Here is a tiny trained network, its code and every weight. The questions are about switching its units off for an input and a class, where a switched-off unit gives its printed mean instead of its output.

import numpy as np


def w(rows, s, z=0):
    codes = np.array(rows[::2]) - 128.0
    scale = np.full(codes.shape[1], s)
    scale[-1] = z or s
    return codes * scale


def norm(h):
    return h / np.sqrt((h * h).mean(-1, keepdims=True) + 1e-5)


def f(y):
    return y / 2 * (1 + np.tanh(0.7978845608 * (y + 0.044715 * y**3)))


def log_softmax(a):
    a = a - a.max(-1, keepdims=True)
    return a - np.log(np.exp(a).sum(-1, keepdims=True))


def net(x, mask):
    res = np.array(x, float).reshape(1, 6) / 4 @ E
    u = 0
    for l in range(3):
        y = f(norm(res) @ A[l][:, :-1].T + A[l][:, -1])
        res = res + np.where(mask[u : u + 4], y, B[l][:, -1]) @ B[l][:, :-1]
        u += 4
    return log_softmax(norm(res)[-1] @ U[:, :-1].T + U[:, -1])


A, B = {}, {}
E = w([
[98,18,40,102],'x0',
[129,130,129,137],'x1',
[130,129,117,159],'x2',
[215,200,12,104],'x3',
[125,128,124,125],'x4',
[2,161,95,109],'x5',
],0.0066)
A[0] = w([
[109,122,129,121,4],'0.n1',
[181,78,189,125,184],'0.n2',
[166,59,172,175,145],'0.n3',
[126,1,66,75,248],'0.n4',
],0.0086,0.0036)
B[0] = w([
[31,196,68,254,108],'0.n1',
[187,90,221,211,185],'0.n2',
[148,99,250,158,176],'0.n3',
[118,31,33,224,253],'0.n4',
],0.0061,0.0065)
A[1] = w([
[100,176,160,174,3],'1.n1',
[75,177,132,113,65],'1.n2',
[136,74,131,62,116],'1.n3',
[3,29,172,179,74],'1.n4',
],0.0058,0.0028)
B[1] = w([
[136,48,231,92,97],'1.n1',
[65,208,254,75,109],'1.n2',
[186,81,77,236,125],'1.n3',
[65,156,76,117,253],'1.n4',
],0.006,0.0028)
A[2] = w([
[114,174,114,52,21],'2.n1',
[132,81,119,107,88],'2.n2',
[28,219,103,223,252],'2.n3',
[254,78,59,86,192],'2.n4',
],0.0097,0.0034)
B[2] = w([
[191,33,157,90,127],'2.n1',
[90,82,93,246,133],'2.n2',
[135,117,134,1,221],'2.n3',
[129,248,95,176,253],'2.n4',
],0.0085,0.0061)
U = w([
[183,119,238,183,208],'0',
[154,34,150,255,82],'1',
[201,220,129,167,199],'2',
[200,153,55,190,128],'3',
[77,161,196,40,155],'4',
[48,55,71,90,3],'5',
[195,201,106,6,78],'6',
[99,166,65,137,162],'7',
],0.0084,0.0028)

Each question gives the input, the list of numbers given to net, and the class t.
The units are the neurons (one row each of A and B). Each row of codes is followed by its name. A weight is (code - 128) times the scale printed after its matrix; where a second scale follows, it is the last column's (A, B and U).
mask holds one flag per neuron, layer by layer. A switched-off neuron (its flag False) gives its mean, the last column of its row in B, instead of its output. The means were averaged over made-up inputs and are rounded, as every weight is.
A unit's drop is (log p(t) with every unit on - log p(t) with that unit switched off) / (log p(t) with every unit on - log p(t) with every unit switched off).
The circuit of an input: a set's keep is (log p(t) with only the set's units on - log p(t) with every unit switched off) / (log p(t) with every unit on - log p(t) with every unit switched off). Starting from all 12 units, units are removed one at a time, each time the one whose removal leaves the highest keep (on an exact tie, the one counted first), for as long as the keep stays at least 0.8.
circuit, biggest first: the units of the circuit, biggest drop first
k most important neurons: the k neurons with the biggest drops, biggest first
k most important neurons of layer l: the k neurons of layer l with the biggest drops, biggest first
drop when u is switched off: that unit's drop, to one decimal
input [-3,8,5,5,4,1], class 6: circuit, biggest first	[0.n2; 2.n3]
input [0,-5,7,-3,-2,5], class 4: circuit, biggest first	[2.n3]
input [-5,3,3,6,7,2], class 6: 2 most important neurons of layer 0	[0.n4; 0.n2]
input [-3,-1,-1,3,0,1], class 6: 2 most important neurons	[0.n4; 0.n2]
input [0,-7,5,4,1,5], class 6: 2 most important neurons	[0.n4; 2.n3]
input [-5,2,-1,2,5,1], class 6: 2 most important neurons	[0.n3; 0.n2]
input [0,6,0,-2,6,2], class 4: 2 most important neurons	[0.n4; 2.n3]
input [-3,-1,4,0,-6,3], class 4: drop when 2.n3 is switched off	-0.1
input [0,-4,4,2,-4,4], class 6: drop when 0.n4 is switched off	0.1
input [-1,-7,6,-3,-3,2], class 4: drop when 0.n4 is switched off	0.2
